Each row has a class, written as a number after it.
[ 177 -122  432  -26  254  259 -306   81  -26  445   -2   48  203   54
  -30  -80   52 -208 -679   30  158  -95   -9   93   22   99  -50   42
 -295 -235 -321 -127  303  103 -188   47 -143]
6
[-164  -51  -21  283  253   10 -407  218 -123 -101 -276 -169  184  -21
   79  -99  124 -235 -335  384 -233 -325  -12  315  255  193  -80 -196
 -377 -528  352 -151  117  117 -413  493 -113]
8
[-322  -39  201  299  309  -72 -334  178 -302   16 -119   13  326  100
   16 -296   99 -217 -214  -44 -226 -133  130   29   61  -83  -22 -174
 -295   77  320 -142  -27  -56 -277  162   18]
3
[ 364 -158  159 -501  -43  172  -51  -54  426  290  185   55  -82  -13
  -45  -57 -289   99 -468 -122  484  134   79  -91 -102   86   77  271
 -327 -305 -368 -114  404  104  266 -129  -56]
6
[-263 -180 -287  -52  467 -141 -339  158  -78 -401   22   29 -307 -137
  -47 -407 -127  250  -77  167   38 -429  484   42  -69  221   35  -15
 -448 -136  448   58   50  -81  176  189 -235]
4
[-419   49 -220  282  369 -213 -290  178 -277 -497 -132 -115  -21   -6
   -4 -429   45   29   40  173 -308 -524  277  149   43  197   16 -251
 -352  -66  678   79  -65  -85 -148  308 -150]
0
[ 202 -268   27 -258  251  195 -389  164  167  116   50   18 -231 -222
   -5  -72  -85  -34 -697  267  250 -264  103  177  -47  361   19  172
 -457 -511 -174   67  433  215   16  263 -351]
7
[ -49  254  154   34 -339   36 -126    8  -69  203 -113  -94  137  106
   76   57   42  -50  -22  -28 -158 -157 -276   28  193  -53  175 -194
  -52 -146  268 -196  130  171 -213   73  111]
5
[-314  405   66  258 -202 -109 -143  -10 -229  -19 -223 -149  175  152
   76 -114  170   -8  255  -40 -401 -171  -61   11  261  -81  103 -388
  -24   49  592 -270 -105   24 -316  128  124]
8
[-553  377 -330  246 -139 -435  -57  -57 -511 -606  -24  -51  239  288
   98 -454  -26  253  606 -207 -478 -271  257 -167  -62 -174  329 -338
 -181  580  883  126 -507 -307   20  -18  152]
3
[-112  -70  -41 -141  206  -87   67  -77  218   -7   57   64  -45   37
  -25 -244 -250  191 -113 -107  236   69  309 -181   25  -16   17   40
 -360 -103  144  -78  218  -31  158 -124   -1]
3
[ 163  -83  113  -46  -73  178  -49   95  255  238    2  -75  282  103
   39  -32  -54 -186 -393   71   65   57  -84  -94  168    3  -89  -92
 -251 -329  -67 -247  232  138 -174   34  188]
9
[ -58 -190  212  212  171   84 -389  173 -141  258  -27   26  167   66
    0 -103   53 -241 -474  -49   42 -262  -27   66   93  -13  -48  -60
 -217 -170  -26 -216  136   70 -284   98  -40]
1
[-341   65  -40  -25  130 -193  151 -225   24 -200   23   43  206  212
   13 -405 -156   74  123 -199   18   80  280 -247  -31 -123   89 -184
 -292  244  357    3   39  -89  126 -172   -8]
0
[-132    7  -38   -6  153 -111  142  -68  190  -48    6  -10   79   92
  -35 -229 -166   20  -53 -130   41  107  148 -156  -17  -18  -44 -105
 -273  -63  163 -203  137  -34   50  -63  195]
2
[-238 -239 -310 -201  525 -186 -254   35   -9 -455  124  112 -399 -169
  -78 -438 -263  351  -28    7  233 -376  535   17 -133  203    7  159
 -438    9  332  235   30  -71  383  109 -335]
1
[-113   97   85   81  -86   53   53   76   73   14 -118 -153  576  250
   82 -147 -115 -124 -158   47 -286  104  -62 -109  131  -40   -1 -200
 -398 -191  310 -178  154   77 -286  141  310]
4
[  82  335  385   12 -272  187  -97  -90   58  371 -160 -177  276  122
  104   36  101  -81 -261   19 -101 -152 -370   43  247   -6  175 -136
  -98 -222  126 -198  274  252 -310  105   74]
0
[-173  172   -9 -490  -38 -157  206 -369  -74 -209  264  169 -452   -1
 -103 -369 -254  439  386 -365  272   98  425 -176 -201  -59  210   73
 -121  691  111  473  -31 -122  675 -494 -119]
7
[ -58 -169   -9  115  361   73 -475  221  118   48 -147  -73 -169 -267
  -51 -121    0 -128 -562  319   80 -322  110  219  114  287  -75   10
 -410 -591   98 -158  371  211 -248  462 -250]
9
[-477  -35 -304  280  307 -238 -405  184 -285 -541 -165  -87  -24  -38
  -27 -343  -57   29   96  235 -253 -429  314   81  112  107    2 -198
 -399  -86  673   10 -136  -57 -194  350 -128]
9
[ 238 -147   43 -211  276  238 -386  152  221   89  -22   48 -232 -165
   18  -12  -77    5 -625  328  222 -317  -17  233   12  380   10  158
 -491 -630 -168   25  443  233   -1  348 -374]
6
[ -40 -144  246 -151  252   57 -220  -77 -141  118  146  201 -202   20
  -91 -366  -87   30 -384 -199  286  -81  287  -28 -169   48  122  120
 -259  344 -176  179  173 -110  249 -254 -258]
3
[ 198   29  206 -123  -45  233   46  -49  302  338  -56  -62  343  147
  119    8  -51 -150 -498  140   34   76 -163   10  187   75  -32  -28
 -377 -542  -31 -266  408  233 -195  136  152]
10
[ -88  -15  383  388    6   76 -419  116 -295  272 -125  -59  340  175
   79 -121  235 -339 -485    1 -229 -257 -146  120  199  -14  -41 -230
 -229  -72   71 -219   42    1 -426  166  -76]
6
[  97   12  170   76   65  153  -54   70  272  242  -91 -169  415  152
   95  -91  -14 -179 -450   43  -62   68 -192  -27  117   75  -36 -217
 -364 -527   37 -401  299  239 -330  233  204]
10
[-280   27  204  400   96  -91 -296   40 -488  -34 -135   -9  272  209
   40 -412  168 -226 -145  -51 -277 -209  131  117   81  -45  -54 -369
 -174  318  271    1 -193 -133 -297   51  -66]
10
[-172  -50  -72 -124  182  -85  162  -27  245  -53   31  112   59   59
  -31 -230 -235   79  -51  -92  184   85  258 -273  -10  -63  -21  -13
 -263  -52  167 -153  194  -44  123 -155   83]
6
[ -70 -179  317   55  114   61 -272   53 -197  202  -11   51  113   95
  -20 -247  -45 -126 -304 -132   91 -176  107   67   33  -21   10  -78
 -177   46   59   -1  106  -25    6  -42  -35]
5
[-157 -183 -221  -33  595  -71 -379  170   40 -293   28   49 -177 -187
  -33 -322 -112  101 -302  185   86 -376  289   47 -129  248  -83  -26
 -419 -245  194   96  124   60   68  242 -239]
7
[-203 -169 -271    3  402  -61 -363  280 -108 -392   27   45 -205 -182
  -44 -329 -102   75 -213  222  -14 -441  379   45 -133  266  -12   62
 -425 -130  311   93   91  -20   48  278 -231]
2
[-217  -92    8 -132  254 -185 -112 -147 -338 -144  150  271 -201   60
  -70 -466 -133  219   29 -293  174   34  519  -96 -215  -71   60  123
 -137  569  132  259 -135 -263  404 -365 -263]
10
[-123   68  130  432  132   89 -103  204  125  189 -216 -254  661  172
  116   18   29 -335 -252  181 -332  -13 -271  -17  318  -28 -116 -361
 -369 -616  301 -468  207  261 -656  390  312]
9
[  66  231  216 -245 -253  152  -62 -168   -3  308   15  140 -172   47
   -2  -12  -97  124 -166 -130  116  -51   -5  -95  -22   58  242   51
 -145   85  -59   41  285  152  136  -93 -166]
2
[ -70   63   27   18  -12   -6  113   12   87   37  -35  -41  335  181
   45 -286 -189    5 -169  -25  -38  -32  114 -159   84  -21   43 -124
 -446 -106  275 -139  237   32  -95   19  213]
5
[-423   40  -72  567  238  -99 -345  257 -299 -338 -402 -268  331   50
   73 -142  175 -307  116  430 -539 -306  -11  247  349   -9 -136 -435
 -234 -265  801 -190 -170   64 -480  533   20]
5
[-213  -48  179  205  255  -55 -249  -10 -346   40  -14  122  219  160
   -2 -398   10 -143 -154 -148    7 -135  208  -36  -15  -72  -19 -172
 -229  292  177   22  -42 -102 -107  -88  -99]
5
[ 119 -250  -51 -401  -60   -5  119 -103  385   47  237  161 -297  -43
  -55 -120 -375  226 -238 -239  518  148  227 -217 -173   45  100  289
 -278  -13 -364   86  296  -14  404 -219  -54]
3
[-352   18   73  166  351 -182  -93  -42 -452 -170  -11  111  113  147
  -31 -588    2  -41    8 -177 -107  -45  490    6 -130  -62   67 -161
 -193  490  319  130 -233 -299  125 -156  -66]
6
[  32 -129  387  285  122  196 -410  208 -103  440 -166  -81  336   63
   52  -46  168 -445 -660  195 -117 -177 -152  194  195   17  -26 -191
 -313 -376  -60 -314  261  153 -485  265    0]
3
[-138  -39  173  -43  253   11 -273 -124 -346    6  134  132   43   91
  -22 -482  -42   40 -300 -121  164  -52  363  -68 -103  -13  101  -45
 -258  311   41  170   -1 -100  125 -255 -198]
9
[-154    8    5  -70  -38  -45   88    5  112  -37 -101 -111  379  181
   35 -141 -128  -71  -34  -23  -80  106  141  -75  119  -77  -32  -98
 -288  -32  272 -156   90   67  -60   53  166]
8
[ 169  202  267 -202 -280  169 -207 -103   72  330  -14   37  -26   62
   56   -6  -49   43 -212  -76   98  -18 -177   21   97  -14  137  -15
 -123  -75 -183  -59  194  155   -8   16  -87]
4
[  87 -165  253  -83  192   62 -255   10 -204  265   52  199  -48    0
  -56 -248   15  -69 -482  -94  212 -106  216   11 -133   71   36   77
 -212  125 -182   57  159  -25   79 -108 -286]
6
[  40 -275 -141 -270  386   71 -374  156  105 -125   93  140 -439 -276
  -66 -264 -243  154 -484  157  339 -288  387   71 -140  335   -6  290
 -468 -348  -53  125  343   94  246  195 -381]
2
[ 264 -224  359 -148  103  279 -354   69   -7  483   80  107   25  -21
  -22  -47   65 -203 -729    9  224  -90  -26   51   -8  116  -28  166
 -240 -147 -370  -61  330  116  -74  -21 -172]
4
[-102  401  201   85 -253   75  -22  -66 -172  155 -179  -74  244  224
   87  -87   98  -93   14  -70 -261 -161 -186   27  179   12  167 -290
 -110   73  340 -113   80  140 -254   67   92]
2
[-188 -131 -255  -27  391 -110 -320  153  -91 -354  -12   47 -261 -105
  -52 -384 -118  116 -155  134   29 -486  367   85  -70  261    9  -26
 -419  -80  318  100   56  -47  124  224 -242]
2
[ 146 -253  -33    4  234  185 -478  292  142   85  -80  -65 -106 -191
   22  -26  -48  -57 -613  409   71 -509  -52  184   89  330  -45   -9
 -428 -716  103  -98  385  252 -164  419 -168]
5
[ 207 -185  450 -191  179  293 -210  -21   81  490  -29   60  183   -6
   10 -103   17 -305 -708  108  270    8  -51  154   56   98  -18   92
 -312 -206 -367  -86  417  182 -126   26  -95]
8
[-235  -64  307  305  119   43 -296   87 -334  225 -154   21  375  198
   63 -235  118 -304 -441  -35 -198 -134  118  116   99   29  -47 -195
 -309  108  139  -63   60   24 -373  156 -150]
10
[ -10  282  213  -14 -400   74 -182  -11  -93  193 -116  -89  133  115
   87   29   51   12  -28  -26 -214 -156 -239  -16  163  -23  224 -161
 -169   -6  258  -26   95  178 -175  117  -19]
0
[-296 -150  101  328  281 -200 -330  114 -377   23  -55   21  265  131
   15 -348   51 -173 -170  -95 -139 -270  235   -6    7 -114    5 -285
 -219  130  355 -126 -100 -118 -183   26  -65]
7
[-362  -15 -285  249  435 -125 -491  226 -170 -423 -107  -92  -80  -72
  -24 -435   -7   29  -46  243 -194 -581  299   87   68  173   16 -263
 -417 -122  652  -19  -44  -65 -105  322 -166]
5
[ -10   -2  401  214  172  116 -330   60 -215  346 -138  -35  401  123
   81 -129  175 -344 -502   63 -132 -102 -136  175  169  -35  -37 -145
 -240 -190   23 -192   94   67 -338  138  -12]
6
[ -57 -159  177   32  135   -9 -306    5 -345  112  -38   78  123   78
  -20 -303   81 -140 -323  -30    9 -152  189   78  -23   -9   83  -65
 -234  114   34   -8   30  -78  -13  -26 -120]
8
[-394  361  -75  243 -124 -253  -27 -102 -289 -255 -153  -49  111  157
   39 -264  -15  129  467 -140 -343 -139   22  -68  116 -171  171 -331
  -75  354  679   47 -291 -108  -60   45  149]
1
[-377   16 -179  306  328 -109 -418  189 -199 -312 -197 -156  126   11
   20 -277   41 -131 -117  328 -342 -396  227  225  198  125  -53 -313
 -459 -308  640  -77  -13   48 -294  469 -165]
1
[  43 -100  122 -105  103  110   28   14  284  165   45  -63  259   85
   36  -71 -181  -51 -263   39  127  139  -36 -145  120   18  -36  -94
 -383 -477  136 -274  341  188 -137  -12  250]
9
[-382 -100   16  251  317 -217 -201   37 -366 -131  -21   64   59   77
  -82 -438  -27  -92 -117 -213  -16 -247  318 -129  -70  -54   48  -76
 -181  291  251   20  -60 -110  -74  -49 -128]
0
[ 121  -74  413  186   33  245 -386   87 -183  414 -197  -57  372   71
   90  -33  234 -386 -608  103  -30  -71 -249  167  209   25   -9  -62
 -206 -330  -59 -278  241  183 -444  168   15]
8
[-210  -80 -137    3  109 -185  144  -55   61 -205    1  -28  207  126
   26 -311 -195  105   36  -69    3  -20  159 -208   46  -52  -10 -152
 -342  -71  283  -89   60  -41   23  -60  245]
8
[-181 -148  263  157  121   39 -221   41 -225  138   12   20  153  102
    3 -229    1 -105 -311 -150   54 -108  147    9   -4   10   80    4
 -245  225   59    8   82  -94 -115  -64 -109]
5
[ 123  235  279 -255 -345  139 -168 -177   12  284   64   52 -111   44
   47  -33  -50  104 -150 -209  119  -73  -87  -57   26   30  226   25
  -40   36   19   35  207  121  108  -96 -102]
7
[-248   -8 -203  288  275  -54 -469  352 -186 -305 -282 -106   94  -84
   35 -197  117 -128 -119  342 -306 -453  114  198  154  199  -40 -191
 -343 -303  587 -119  -16   32 -372  478 -194]
6
[ -76   -7    1  -86  143  -93   26 -123  131  -98   42   -3  132  170
    2 -333 -211   75  -14 -156   55   76  177 -126    1  -28  -21 -106
 -408  -45  234  -96   74  -14  110  -15  124]
10
[ 207  -72  113 -105  260  342 -424  246  251  214 -172 -133   60 -148
   42   -2   23 -201 -748  458   61 -363 -134  297  178  367  -54   48
 -528 -766   -4  -72  511  378 -313  463 -167]
0
[-337 -143   32   58  255 -177 -112  -46 -441 -191  104  170  -41   79
  -56 -552  -85  124   16 -262   34 -182  524  -99 -199  -40   87  -70
 -186  581  229  262 -161 -281  287 -250 -123]
2
[ 218 -186   76   21  252  280 -495  382  186  198 -158 -141   17 -202
   14  112   94 -237 -732  494  -30 -421 -207  278  176  315  -92   27
 -402 -899   -4 -223  498  368 -331  579 -175]
4
[ -86  138  -60 -314 -256  -97   64 -239  -60 -109  185  186 -360   54
  -29 -313 -326  382  180 -360  258  -50  268 -211 -142   23  266  129
 -214  371   66  323   37  -78  398 -265  -50]
10
[ -40  345  108  -48 -283    7   24 -154 -166   40  -19  -28  161  171
   57  -61   77   49   58  -60 -205  -50 -147  -38   91  -77  146 -152
  -64  163  240   23  -42   61  -57  -31  122]
1
[-290 -106 -191 -108  213 -278  130 -192   34 -283  153  136 -106   94
  -57 -492 -289  330  199 -265  238   62  531 -262 -175  -98   51 -102
 -321  332  240   65  -42 -228  400 -291   22]
5
[ -99 -104  -15 -155  148  -91  210 -172  173 -137  125   51   -8  130
    2 -322 -274  208   31 -158  252   60  274 -163  -42  -29  -11  -10
 -273  159  106   43   64 -129  296 -246  103]
5
[  98 -160   52 -288   42   35  124 -146  348  156  143  122 -211  -13
  -56 -165 -254  201 -290 -170  371  123  231 -176 -104   53  -14  168
 -189   28 -211   -3  290  -15  327 -244  -83]
10
[-112  368  207   92 -365   90 -126  -47  -77  206 -173 -105  292  164
  110   35  114 -135  -45   54 -314 -128 -363   -8  273  -59  159 -285
 -137  -50  269 -125  123  171 -373  131  106]
4
[-291  -78 -178  -56  224 -206   64  -29  120 -177   75   21   91   68
  -21 -302 -242  135   56 -154   78   13  400 -195  -48  -87  -12  -57
 -287   96  319  -48   31 -131  161 -157   91]
7
[ 253  195  349 -170 -382  341 -109   23  208  532  -41  -60  138   38
   72  230    0 -136 -444   21   -8 -135 -357   45  156  127  102   48
 -178 -310 -248 -144  416  333 -228  191   44]
2
[  91 -112  258  -90  238  119 -198 -104 -125  216   36  241  -26   29
   -6 -275  -38  -42 -430  -68  280  -25  133   -4  -64   12    8  116
 -213   80 -229  -27  152    0   33 -101 -171]
1
[ 113 -246  -73 -281  477  135 -402  165  148  -79   77   80 -402 -276
  -45 -269 -196  193 -523  252  298 -380  307   87 -141  363   53  271
 -440 -456  -10   70  375  139  207  213 -398]
0
[ -49 -171  -50   39  447  190 -462  237  117    1 -115   25 -185 -222
   -8  -95  -35  -93 -538  368   93 -472   80  124  100  340  -49   62
 -489 -615  109 -124  431  248 -198  445 -304]
2
[-187 -128 -105   45  316  -62 -370  104  -39 -197  -88    9 -190 -143
   -8 -254  -86  113 -260  228   59 -461  234   77   81  179    9   32
 -380 -280  333  -45  199   52   -2  294 -293]
5
[ 268  135  328 -253 -376  295 -117  -24  243  520  -59   46  -11  -70
   93  214  -43  -33 -434   -9  161  -21 -400  -17  107  108  202  174
 -136 -320 -266 -147  487  332 -145  109   -9]
8
